Below is a small trained network, with its code and all its weights. Each question gives an input and a class and asks what happens when units are switched off, that is, made to give their printed mean instead of their output.

import numpy as np


def w(rows, s, z=0):
    codes = np.array(rows[::2]) - 128.0
    scale = np.full(codes.shape[1], s)
    scale[-1] = z or s
    return codes * scale


def norm(h):
    return h / np.sqrt((h * h).mean(-1, keepdims=True) + 1e-5)


def f(y):
    return y / 2 * (1 + np.tanh(0.7978845608 * (y + 0.044715 * y**3)))


def log_softmax(a):
    a = a - a.max(-1, keepdims=True)
    return a - np.log(np.exp(a).sum(-1, keepdims=True))


def net(x, mask):
    res = np.array(x, float).reshape(1, 7) / 4 @ E
    u = 0
    for l in range(3):
        y = f(norm(res) @ A[l][:, :-1].T + A[l][:, -1])
        res = res + np.where(mask[u : u + 15], y, B[l][:, -1]) @ B[l][:, :-1]
        u += 15
    return log_softmax(norm(res)[-1] @ U[:, :-1].T + U[:, -1])


A, B = {}, {}
E = w([
[127,126,127,129,129,127],'x0',
[180,152,129,146,234,73],'x1',
[126,131,127,127,128,129],'x2',
[55,60,250,226,122,113],'x3',
[130,130,128,130,126,129],'x4',
[114,163,237,36,196,194],'x5',
[252,142,159,192,90,214],'x6',
],0.0034)
A[0] = w([
[149,116,61,201,97,69,22],'L0N1',
[188,148,115,155,247,70,58],'L0N2',
[149,114,45,208,98,70,35],'L0N3',
[210,118,138,153,112,172,3],'L0N4',
[47,102,80,43,145,38,73],'L0N5',
[71,97,89,74,22,214,83],'L0N6',
[177,203,33,48,118,146,23],'L0N7',
[169,201,37,46,113,150,43],'L0N8',
[189,141,107,168,254,72,90],'L0N9',
[241,132,152,161,95,171,79],'L0N10',
[169,200,35,42,108,151,24],'L0N11',
[106,220,213,65,178,189,106],'L0N12',
[72,87,96,87,28,211,81],'L0N13',
[240,119,150,150,97,171,26],'L0N14',
[134,136,45,201,86,88,16],'L0N15',
],0.0048,0.0028)
B[0] = w([
[133,89,113,71,72,172,155],'L0N1',
[116,188,181,107,14,99,177],'L0N2',
[130,83,114,41,67,176,178],'L0N3',
[76,164,104,116,141,137,120],'L0N4',
[102,196,80,168,139,223,221],'L0N5',
[170,203,168,114,122,47,192],'L0N6',
[159,82,139,196,199,75,193],'L0N7',
[156,80,135,186,210,72,196],'L0N8',
[132,193,174,109,3,89,204],'L0N9',
[52,178,82,141,156,178,199],'L0N10',
[160,86,128,182,206,72,192],'L0N11',
[164,59,70,62,49,158,255],'L0N12',
[165,210,190,119,115,40,182],'L0N13',
[42,184,84,133,154,167,162],'L0N14',
[130,102,131,51,101,165,151],'L0N15',
],0.0058,0.002)
A[1] = w([
[129,102,94,144,108,109,84],'L1N1',
[159,26,42,109,73,118,122],'L1N2',
[151,123,193,51,190,167,53],'L1N3',
[68,93,209,163,74,150,89],'L1N4',
[73,139,151,164,110,155,39],'L1N5',
[76,48,199,199,125,148,25],'L1N6',
[2,151,80,78,174,73,74],'L1N7',
[151,145,139,124,120,105,89],'L1N8',
[67,152,128,104,142,98,27],'L1N9',
[161,91,185,23,185,186,76],'L1N10',
[83,129,188,142,78,135,7],'L1N11',
[139,169,197,101,204,131,62],'L1N12',
[157,155,139,130,106,83,68],'L1N13',
[124,105,109,128,133,116,125],'L1N14',
[104,33,185,195,152,125,2],'L1N15',
],0.005,0.0021)
B[1] = w([
[140,129,164,90,132,156,117],'L1N1',
[82,57,196,44,117,190,210],'L1N2',
[91,90,86,128,30,120,151],'L1N3',
[221,120,79,131,241,48,250],'L1N4',
[161,141,80,125,167,114,132],'L1N5',
[220,134,38,115,225,75,181],'L1N6',
[96,215,122,213,109,253,174],'L1N7',
[104,129,153,131,119,109,120],'L1N8',
[236,165,118,167,102,154,104],'L1N9',
[88,44,67,113,20,131,185],'L1N10',
[215,156,101,126,188,80,156],'L1N11',
[102,119,97,134,24,135,142],'L1N12',
[101,142,187,108,130,111,127],'L1N13',
[146,118,145,124,123,147,124],'L1N14',
[231,134,30,112,190,94,137],'L1N15',
],0.004,0.0018)
A[2] = w([
[148,242,219,123,44,10,13],'L2N1',
[133,154,126,140,81,70,79],'L2N2',
[94,224,100,213,146,255,47],'L2N3',
[93,209,88,216,157,245,100],'L2N4',
[216,95,52,100,253,70,5],'L2N5',
[46,206,116,185,152,214,51],'L2N6',
[89,15,138,51,52,194,34],'L2N7',
[169,150,115,169,122,199,103],'L2N8',
[173,123,84,111,193,103,66],'L2N9',
[173,187,119,193,112,226,82],'L2N10',
[100,80,192,189,159,127,42],'L2N11',
[100,58,48,173,59,128,99],'L2N12',
[126,186,181,135,73,94,32],'L2N13',
[105,59,146,42,91,178,88],'L2N14',
[149,217,196,119,194,90,20],'L2N15',
],0.0043,0.0025)
B[2] = w([
[130,253,241,91,53,33,218],'L2N1',
[129,155,183,106,128,127,127],'L2N2',
[40,168,91,167,170,171,223],'L2N3',
[39,150,100,141,155,205,236],'L2N4',
[144,39,202,198,218,101,247],'L2N5',
[83,181,86,191,177,192,181],'L2N6',
[133,54,109,96,77,136,251],'L2N7',
[62,145,117,116,138,117,141],'L2N8',
[119,78,171,153,166,118,151],'L2N9',
[38,174,115,121,166,127,169],'L2N10',
[180,157,75,111,147,106,84],'L2N11',
[118,133,185,76,112,166,157],'L2N12',
[164,205,141,125,130,60,121],'L2N13',
[132,45,97,141,101,141,206],'L2N14',
[139,109,83,86,51,105,139],'L2N15',
],0.0039,0.0019)
U = w([
[205,64,116,174,254,75,181],'0',
[120,36,109,59,30,185,177],'1',
[39,222,82,179,178,215,141],'2',
[154,247,203,113,67,47,3],'3',
],0.0097,0.0014)

Each question gives the input, the list of numbers given to net, and the class t.
The units are the neurons (one row each of A and B). Each row of codes is followed by its name. A weight is (code - 128) times the scale printed after its matrix; where a second scale follows, it is the last column's (A, B and U).
mask holds one flag per neuron, layer by layer. A switched-off neuron (its flag False) gives its mean, the last column of its row in B, instead of its output. The means were averaged over made-up inputs and are rounded, as every weight is.
A unit's drop is (log p(t) with every unit on - log p(t) with that unit switched off) / (log p(t) with every unit on - log p(t) with every unit switched off).
The circuit of an input: a set's keep is (log p(t) with only the set's units on - log p(t) with every unit switched off) / (log p(t) with every unit on - log p(t) with every unit switched off). Starting from the 12 units with the biggest drops (on a tie, the unit counted first), units are removed one at a time, each time the one whose removal leaves the highest keep (on an exact tie, the one counted first), for as long as the keep stays at least 0.8.
units of the circuit, in order: the units of the circuit, biggest drop first
unit that matters most: the unit with the biggest drop
k most important neurons: the k neurons with the biggest drops, biggest first
k most important neurons of layer l: the k neurons of layer l with the biggest drops, biggest first
input [6,2,-5,2,1,6,5], class 1: units of the circuit, in order : [L0N12]
input [-1,8,-2,2,2,8,5], class 1: units of the circuit, in order : [L0N12, L1N10]
input [3,-7,4,5,3,-3,7], class 2: 4 most important neurons : [L0N10, L0N9, L0N14, L0N2]
input [-8,2,-5,-4,3,-4,5], class 2: units of the circuit, in order : [L0N10, L0N14]
input [7,-7,-7,8,-3,-4,-7], class 0: 2 most important neurons : [L0N9, L1N4]
input [-2,-1,7,6,-4,-1,6], class 0: 2 most important neurons of layer 1 : [L1N6, L1N4]
input [-3,1,-4,2,1,5,5], class 1: 2 most important neurons : [L0N12, L0N5]
input [-6,-8,8,0,7,-6,-4], class 3: 2 most important neurons of layer 0 : [L0N13, L0N6]
input [6,-4,-5,8,2,-8,-4], class 0: units of the circuit, in order : [L1N4, L1N6, L1N15]
input [-3,-3,-8,8,-4,0,-8], class 0: 3 most important neurons : [L1N6, L1N4, L0N10]
input [5,7,4,-3,8,6,-6], class 3: 4 most important neurons : [L0N9, L0N2, L0N10, L0N3]
input [1,7,7,6,6,-6,6], class 3: units of the circuit, in order : [L0N9, L0N2]
input [8,-7,0,1,8,5,4], class 3: units of the circuit, in order : [L0N13, L0N6]
input [8,-4,-8,6,4,3,-8], class 2: units of the circuit, in order : [L1N7, L0N5]
input [-4,7,-6,-2,-1,-7,2], class 1: unit that matters most : L0N3
input [8,7,-5,-6,-7,-7,-7], class 1: units of the circuit, in order : [L0N3, L1N4, L0N1, L1N2]
input [-8,-4,-5,-5,1,1,6], class 2: 3 most important neurons : [L0N10, L0N14, L1N4]
input [8,1,-5,-5,-2,5,6], class 2: 4 most important neurons : [L0N10, L0N14, L1N4, L0N3]
input [3,-8,2,-8,-7,-7,-8], class 0: units of the circuit, in order : [L0N11, L0N8]
input [5,-4,-7,8,1,-7,-6], class 0: unit that matters most : L0N12
input [6,-5,1,2,5,-1,5], class 2: 4 most important neurons : [L0N10, L0N14, L0N9, L0N2]
input [6,-7,1,6,-6,3,5], class 3: 3 most important neurons : [L0N13, L0N6, L0N8]
input [-4,4,-8,-3,-2,5,5], class 1: 2 most important neurons of layer 1 : [L1N10, L1N7]
input [-8,8,4,0,-7,-5,7], class 3: 2 most important neurons : [L0N9, L0N2]
input [3,-5,-5,5,3,0,-3], class 0: 3 most important neurons : [L0N9, L1N4, L0N2]
input [6,7,-3,0,5,-7,-1], class 1: 2 most important neurons : [L0N3, L0N1]
